Here is a tiny trained network, its code and every weight. The questions are about switching its units off for an input and a class, where a switched-off unit gives its printed mean instead of its output.

import numpy as np


def w(rows, s, z=0):
    codes = np.array(rows[::2]) - 128.0
    scale = np.full(codes.shape[1], s)
    scale[-1] = z or s
    return codes * scale


def norm(h):
    return h / np.sqrt((h * h).mean(-1, keepdims=True) + 1e-5)


def f(y):
    return y / 2 * (1 + np.tanh(0.7978845608 * (y + 0.044715 * y**3)))


def log_softmax(a):
    a = a - a.max(-1, keepdims=True)
    return a - np.log(np.exp(a).sum(-1, keepdims=True))


def net(x, mask):
    res = np.array(x, float).reshape(1, 4) / 4 @ E
    u = 0
    for l in range(4):
        y = f(norm(res) @ A[l][:, :-1].T + A[l][:, -1])
        res = res + np.where(mask[u : u + 12], y, B[l][:, -1]) @ B[l][:, :-1]
        u += 12
    return log_softmax(norm(res)[-1] @ U[:, :-1].T + U[:, -1])


A, B = {}, {}
E = w([
[171,66,176,231],'x0',
[211,176,10,126],'x1',
[233,72,42,57],'x2',
[176,185,251,73],'x3',
],0.0019)
A[0] = w([
[186,192,128,102,90],'0.n1',
[176,188,153,153,87],'0.n2',
[152,74,119,149,158],'0.n3',
[125,132,72,70,109],'0.n4',
[132,89,181,76,39],'0.n5',
[164,20,89,106,121],'0.n6',
[145,39,115,99,130],'0.n7',
[144,173,105,208,115],'0.n8',
[111,68,206,146,205],'0.n9',
[109,36,130,72,106],'0.n10',
[253,166,205,146,187],'0.n11',
[109,123,110,146,4],'0.n12',
],0.0066,0.0019)
B[0] = w([
[225,196,148,64,168],'0.n1',
[124,150,178,66,146],'0.n2',
[84,60,150,102,161],'0.n3',
[169,147,27,169,165],'0.n4',
[94,190,119,175,130],'0.n5',
[84,56,45,86,197],'0.n6',
[43,93,83,95,162],'0.n7',
[141,193,254,184,162],'0.n8',
[86,137,111,231,223],'0.n9',
[48,160,86,114,150],'0.n10',
[51,143,183,22,255],'0.n11',
[103,163,109,128,97],'0.n12',
],0.0037,0.0025)
A[1] = w([
[164,119,143,187,145],'1.n1',
[252,166,116,149,3],'1.n2',
[170,116,103,75,130],'1.n3',
[92,160,140,157,66],'1.n4',
[144,156,102,95,94],'1.n5',
[165,155,132,91,146],'1.n6',
[125,155,197,129,140],'1.n7',
[132,133,146,161,52],'1.n8',
[178,177,123,83,145],'1.n9',
[153,109,125,189,169],'1.n10',
[100,173,137,185,97],'1.n11',
[94,145,156,129,142],'1.n12',
],0.011,0.0024)
B[1] = w([
[146,136,139,36,155],'1.n1',
[82,150,114,225,158],'1.n2',
[3,64,159,197,210],'1.n3',
[99,62,166,73,179],'1.n4',
[56,157,137,190,166],'1.n5',
[22,176,28,135,193],'1.n6',
[190,106,80,85,254],'1.n7',
[97,132,136,84,125],'1.n8',
[53,185,72,164,237],'1.n9',
[198,115,58,86,175],'1.n10',
[104,103,154,64,220],'1.n11',
[173,109,86,91,202],'1.n12',
],0.0049,0.003)
A[2] = w([
[144,204,159,75,90],'2.n1',
[109,205,181,91,110],'2.n2',
[100,59,140,178,104],'2.n3',
[125,168,162,131,33],'2.n4',
[122,250,161,70,147],'2.n5',
[132,124,108,110,64],'2.n6',
[134,121,114,160,195],'2.n7',
[112,108,94,132,197],'2.n8',
[53,106,55,92,249],'2.n9',
[236,151,187,108,120],'2.n10',
[146,235,80,138,218],'2.n11',
[71,76,253,108,136],'2.n12',
],0.0065,0.0015)
B[2] = w([
[105,130,2,108,146],'2.n1',
[127,101,56,133,151],'2.n2',
[158,203,121,156,149],'2.n3',
[110,132,65,122,113],'2.n4',
[111,101,30,73,175],'2.n5',
[116,150,167,125,128],'2.n6',
[145,153,160,132,134],'2.n7',
[164,155,173,131,163],'2.n8',
[156,137,191,107,253],'2.n9',
[65,105,81,196,143],'2.n10',
[152,144,134,35,164],'2.n11',
[199,55,158,106,188],'2.n12',
],0.0045,0.0049)
A[3] = w([
[55,106,119,93,79],'3.n1',
[51,50,88,51,64],'3.n2',
[67,179,161,124,58],'3.n3',
[165,139,216,132,79],'3.n4',
[62,172,139,59,184],'3.n5',
[102,60,104,59,60],'3.n6',
[189,119,71,207,203],'3.n7',
[209,200,146,85,43],'3.n8',
[253,89,158,115,252],'3.n9',
[125,67,22,92,238],'3.n10',
[93,105,194,163,109],'3.n11',
[46,183,174,137,83],'3.n12',
],0.0061,0.0025)
B[3] = w([
[166,118,126,205,156],'3.n1',
[124,137,161,220,208],'3.n2',
[201,151,144,151,127],'3.n3',
[142,151,3,157,127],'3.n4',
[211,96,152,122,199],'3.n5',
[123,170,170,215,184],'3.n6',
[120,119,239,58,145],'3.n7',
[14,101,107,87,112],'3.n8',
[239,164,97,42,240],'3.n9',
[128,97,243,133,255],'3.n10',
[132,80,51,120,134],'3.n11',
[225,135,139,159,140],'3.n12',
],0.0038,0.0043)
U = w([
[18,249,78,221,174],'0',
[45,45,203,241,141],'1',
[94,196,53,5,138],'2',
[215,190,150,217,64],'3',
[171,120,41,165,51],'4',
[128,126,71,164,1],'5',
[236,48,207,48,172],'6',
],0.013,0.0094)

Each question gives the input, the list of numbers given to net, and the class t.
The units are the neurons (one row each of A and B). Each row of codes is followed by its name. A weight is (code - 128) times the scale printed after its matrix; where a second scale follows, it is the last column's (A, B and U).
mask holds one flag per neuron, layer by layer. A switched-off neuron (its flag False) gives its mean, the last column of its row in B, instead of its output. The means were averaged over made-up inputs and are rounded, as every weight is.
A unit's drop is (log p(t) with every unit on - log p(t) with that unit switched off) / (log p(t) with every unit on - log p(t) with every unit switched off).
The circuit of an input: a set's keep is (log p(t) with only the set's units on - log p(t) with every unit switched off) / (log p(t) with every unit on - log p(t) with every unit switched off). Starting from the 12 units with the biggest drops (on a tie, the unit counted first), units are removed one at a time, each time the one whose removal leaves the highest keep (on an exact tie, the one counted first), for as long as the keep stays at least 0.8.
units of the circuit, in order: the units of the circuit, biggest drop first
top k neurons: the k neurons with the biggest drops, biggest first
k most important neurons of layer l: the k neurons of layer l with the biggest drops, biggest first
drop when u is switched off: that unit's drop, to one decimal
input [0,6,2,-5], class 6: units of the circuit, in order : [3.n7; 1.n6]
input [-3,-5,1,-5], class 4: most important neuron of layer 0 : [0.n11]
input [-7,1,-2,6], class 0: units of the circuit, in order : [1.n9; 3.n9]
input [-5,7,-4,6], class 0: units of the circuit, in order : [1.n9; 3.n9]
input [4,4,8,5], class 1: top 3 neurons : [1.n3; 0.n6; 0.n11]
input [0,2,6,-8], class 1: top 4 neurons : [0.n6; 1.n3; 2.n12; 1.n7]
input [2,-8,0,-6], class 6: top 4 neurons : [1.n6; 1.n9; 1.n3; 1.n5]
input [-7,7,4,-8], class 0: top 2 neurons : [1.n3; 2.n12]
input [-5,-5,6,-1], class 1: top 2 neurons : [0.n6; 3.n9]
input [-1,2,-3,0], class 2: top 2 neurons : [0.n9; 0.n8]
input [-4,-3,4,6], class 2: top 4 neurons : [0.n11; 2.n11; 0.n5; 0.n6]
input [-1,-3,-1,-7], class 4: 4 most important neurons of layer 3 : [3.n4; 3.n10; 3.n11; 3.n5]
input [-6,-6,6,3], class 3: 2 most important neurons of layer 3 : [3.n12; 3.n5]
input [7,7,6,0], class 1: top 2 neurons : [1.n3; 0.n6]
input [-4,-3,2,-1], class 3: top 2 neurons : [1.n7; 2.n12]
input [1,-7,-1,-7], class 6: top 2 neurons : [1.n6; 1.n9]
input [3,4,5,-3], class 1: top 3 neurons : [1.n3; 0.n9; 2.n12]
input [-8,-3,-2,-8], class 6: top neuron : [1.n3]
input [-8,-6,4,1], class 3: 3 most important neurons of layer 3 : [3.n12; 3.n5; 3.n3]
input [-2,1,3,6], class 2: 2 most important neurons of layer 3 : [3.n5; 3.n6]
input [-1,0,-1,-8], class 6: drop when 3.n7 is switched off : 0.2
input [1,-1,5,2], class 1: drop when 3.n9 is switched off : 0.2
input [-8,-1,5,2], class 0: drop when 0.n11 is switched off : 0.0
input [0,2,1,3], class 2: most important neuron of layer 0 : [0.n11]
